Rows and roughly how far along a hidden order each lies, from 0 to 20
In the rows, 128 means zero.
128 121 139 229 117 124 120 153 120 130 148 126  98 144 130 135 135 121  99 -> 8
129 127 176 121  96  61 185 139 133 128  89 131 144 140 125 108 121 110 148 -> 4
133 108 154 131 123 128 133 116 118 122 125 137  92  87 107 102 136 119 113 -> 8
130 126 155  95 131  97 153 127 133 125 101 131 120 122 130 111 128 114 139 -> 10
111 134 139 159 121  92 148 138 129 124 117 126 159 162 131 124 116 105 184 -> 5
134 122 148 211 125 106 126 150 129 133 126 127 110 144 131 144 135 116 112 -> 11
129 123 140  35 129 111 153 111 139 123 106 136 132  96 115  99 129 133 183 -> 10
106 144 119 139 137 116 126 145 127 126 126 123 159 156 129 146 109 126 206 -> 6
 96 140 130 153 104  85 148 134 120 123 127 128 171 170 124 115 106  99 203 -> 0
123 127 115 122 175  95 140 101 142 125 128 123 110 147 153 142 145 106  28 -> 17
158 114 152 171 110 114 136 144 135 138 107 127  99 118 136 138 140 131  56 -> 14
112 138 145 146 105  79 157 139 128 127 108 126 167 170 129 121 110 103 200 -> 3
145 119 151  87 141 109 139 114 139 128  97 133 109 112 136 106 142 106  93 -> 17
110 144 141 145 110  78 156 145 131 129 110 124 175 174 131 127 109 105 204 -> 4
148 124 156 171 131  99 139 142 138 137 107 126 102 130 142 142 140 123  67 -> 15
129 122 147 224 145 111 116 156 128 133 139 125 100 143 139 147 137 112 100 -> 13
114 129 120  77 137  91 155  91 129 119 119 130 154 154 134 104 129  99 126 -> 10
110 131 141  89 119 117 144 130 120 116 120 132 146 115 100 113 113 139 220 -> 1
134 128 149 207 136 109 122 162 130 136 128 125 110 136 134 150 132 124 113 -> 12
130 118 130  59 144 131 139 103 135 118 115 137 122 101 111 101 133 129 155 -> 11
126 131 146 209  97  85 147 151 127 134 129 125 139 178 138 132 127 112 119 -> 5
136 129 177 158  76  96 158 158 124 131  99 131 138 131 115 118 115 119 183 -> 3
124 111 133 109 165 103 140 103 134 120 123 130 101 119 163 116 144 101  59 -> 15
120 129 153  95 106  77 174 122 131 120  97 129 153 147 123 106 120 109 164 -> 4
145 124 158  81 127 108 141 124 140 131  99 132 108 113 136 111 138 115 109 -> 16
137 123 126 140 179 100 125 109 146 130 127 123  82 146 159 142 157 102   1 -> 20
143 112 140 117 159 126 124 118 138 129 125 128  77 111 138 125 152 117  28 -> 19
125 114 138 223 163 138  96 145 121 128 150 127  78 121 129 146 144 115  96 -> 14
147 109 151 210 124 139 118 146 124 131 126 127  84 107 123 136 141 123  69 -> 12
144 131 151  55 121 124 137 129 141 131 104 133 120 102 123 119 128 138 150 -> 14
146 123 172 190  86  92 150 151 131 133 104 129 121 140 126 122 129 109 117 -> 8
122 133 129 195 121 123 118 158 125 131 143 124 126 155 129 142 123 135 154 -> 7
134 126 151  52 139 100 153 118 142 128  95 134 132 117 131 110 131 121 149 -> 14
106 129 134 171 116  91 148 134 121 124 126 127 157 162 126 124 115 103 177 -> 3
114 137 142  93 139 100 147 135 129 119 102 126 137 134 124 126 116 120 184 -> 7
136 112 123 197 174 150  91 134 129 127 151 128  67 106 140 147 152 125  71 -> 18
126 138 132 183 135  99 130 142 135 134 123 120 142 178 153 143 131 102 102 -> 13
138 133 129 148 168  88 134 115 147 134 120 121 101 152 166 150 148 104   3 -> 20
128 117 145 104 151 102 149 107 137 124 112 131 107 123 138 111 140  98  75 -> 14
134 136 163 165 111 102 138 154 130 132 102 127 126 131 126 132 118 123 166 -> 8
121 141 123 167 138 103 130 142 137 132 121 119 149 182 152 149 126 111 115 -> 13
145 132 168 133 129  79 156 143 140 137  93 126 118 133 143 135 132 117  91 -> 13
118 132 147 167  87  90 153 142 123 125 111 128 158 153 123 115 110 111 203 -> 1
127 124 142 225 154 113 112 157 125 132 141 124 102 148 142 145 135 111 114 -> 12
114 132 134 169 111 114 135 144 120 124 126 128 151 146 121 126 113 120 196 -> 3
125 122 148 130 138 128 130 127 123 121 117 131  98  97 115 119 129 116 138 -> 9
146 117 157 193 113 126 126 144 127 132 119 128 102 115 121 132 139 122  98 -> 10
126 125 132 197 156 124 104 144 127 130 145 126 103 135 131 149 137 123 121 -> 13
153 111 145 194 126 143 115 141 128 133 123 128  84 105 126 141 142 131  77 -> 14
141 120 152  90 110 116 146 120 131 129 111 135 114 101 118 104 132 128 119 -> 10
114 132 135 154 126  93 145 138 131 125 117 124 152 163 135 129 120 107 176 -> 7
143 124 142 192 137  90 131 136 142 137 123 124 103 159 157 140 148 102  41 -> 18
124 133 157 136  84  88 165 150 124 123 102 130 156 141 116 115 107 126 228 -> 0
146 127 155 183 113 142 119 167 131 138 109 124 106 111 124 153 128 147 133 -> 11
123 135 121  97 165  86 144 107 145 129 118 124 131 146 153 138 136 110  66 -> 18
135 116 149 171 140 118 125 127 127 125 124 129  92 111 122 127 140 114  76 -> 11
130 114 147 112 151 109 134 115 130 122 114 131  89 108 127 112 143 107  83 -> 13
 92 150 117 157 128 114 127 143 113 124 139 126 165 158 124 133 101 121 220 -> 0
128 124 146  83 124 107 154 121 130 122 107 133 125 118 122 105 127 122 132 -> 8
159  96 158 156 124 122 145 116 135 134 114 129  80 105 138 123 158 118   1 -> 17
139 128 143 189 148 112 115 144 138 135 130 124  94 143 150 147 143 113  68 -> 18
157 126 184  83  78  49 193 130 147 139  74 133 142 144 143  99 132 103  82 -> 12
139 116 142  97 149 117 130 113 135 126 111 133  92 105 133 108 144 105  79 -> 16
107 126 120 116 159  83 147  94 133 114 130 127 132 154 136 115 140  91  98 -> 11
117 127 105 148 171 129 118 114 134 122 141 122 113 144 139 146 135 116  77 -> 15
155 120 156 114 113 115 145 133 135 137 104 130 110 107 133 128 135 134  76 -> 14
143 123 146 116 142 120 132 127 136 132 110 128 100 111 137 129 139 125  69 -> 15
157 125 165 112 104  95 156 136 141 139  95 130 116 124 142 124 135 122  72 -> 15
121 121 157 144 123  97 148 131 125 119 112 130 124 128 119 113 125 109 156 -> 5
113 126 128 125 167  93 144 116 136 121 121 124 113 144 142 134 135 105  86 -> 13
123 132 132 206 134 110 122 143 125 133 140 122 133 167 144 143 128 108 111 -> 11
102 142 128 151 111 113 136 140 117 123 128 127 172 146 116 126 105 122 232 -> 1
140 117 141 210 155 113 112 141 134 133 136 127  82 132 144 145 150 107  66 -> 18
121 135 141 139 144  91 148 139 138 128 112 122 127 153 142 138 130 113 132 -> 11
128 122 135 210 125 134 114 155 119 128 148 126  97 138 127 137 136 126 105 -> 8
133 132 158 143 119 121 127 148 126 128 109 129 113 108 117 132 122 129 164 -> 8
133 122 117 168 161 117 120 113 138 127 139 124  95 147 147 139 151 105  23 -> 18
141 118 160 146 121 106 141 129 128 128 108 130  97 107 123 121 136 112  77 -> 10
141 127 171 216 114  81 142 169 135 140 117 125 113 155 145 147 133 120  90 -> 12
135 115 144 195 143 121 118 138 129 130 134 128  94 121 130 136 143 114  82 -> 13
145 111 163 225 113  98 134 149 130 135 120 128  94 132 135 135 143 107  64 -> 12
145  93 131 160 170 152 111 106 129 125 135 130  58  89 133 126 164 118   1 -> 20
109 133 137 123 148  95 143 131 130 119 112 125 137 143 128 130 120 111 173 -> 7
135 123 146 208 110 119 124 155 123 131 130 127 102 136 126 136 134 125 103 -> 8
130 124 161 165  97  99 148 142 124 122 110 130 135 135 118 113 119 112 187 -> 4
159 105 152 148 124 118 142 123 136 136 111 128  90 110 139 129 151 127   8 -> 16
137 131 177 167  55  70 174 160 127 130  93 130 156 160 121 110 111 114 202 -> 0
122 121 131  64 122  98 161 100 131 120 106 132 143 136 127  94 129 105 126 -> 8
136 115 142 134 162 112 131 114 135 125 122 129  79 113 135 123 150 108  43 -> 15
144 109 138 206 153 133 108 137 130 131 136 128  84 112 134 142 149 122  68 -> 17
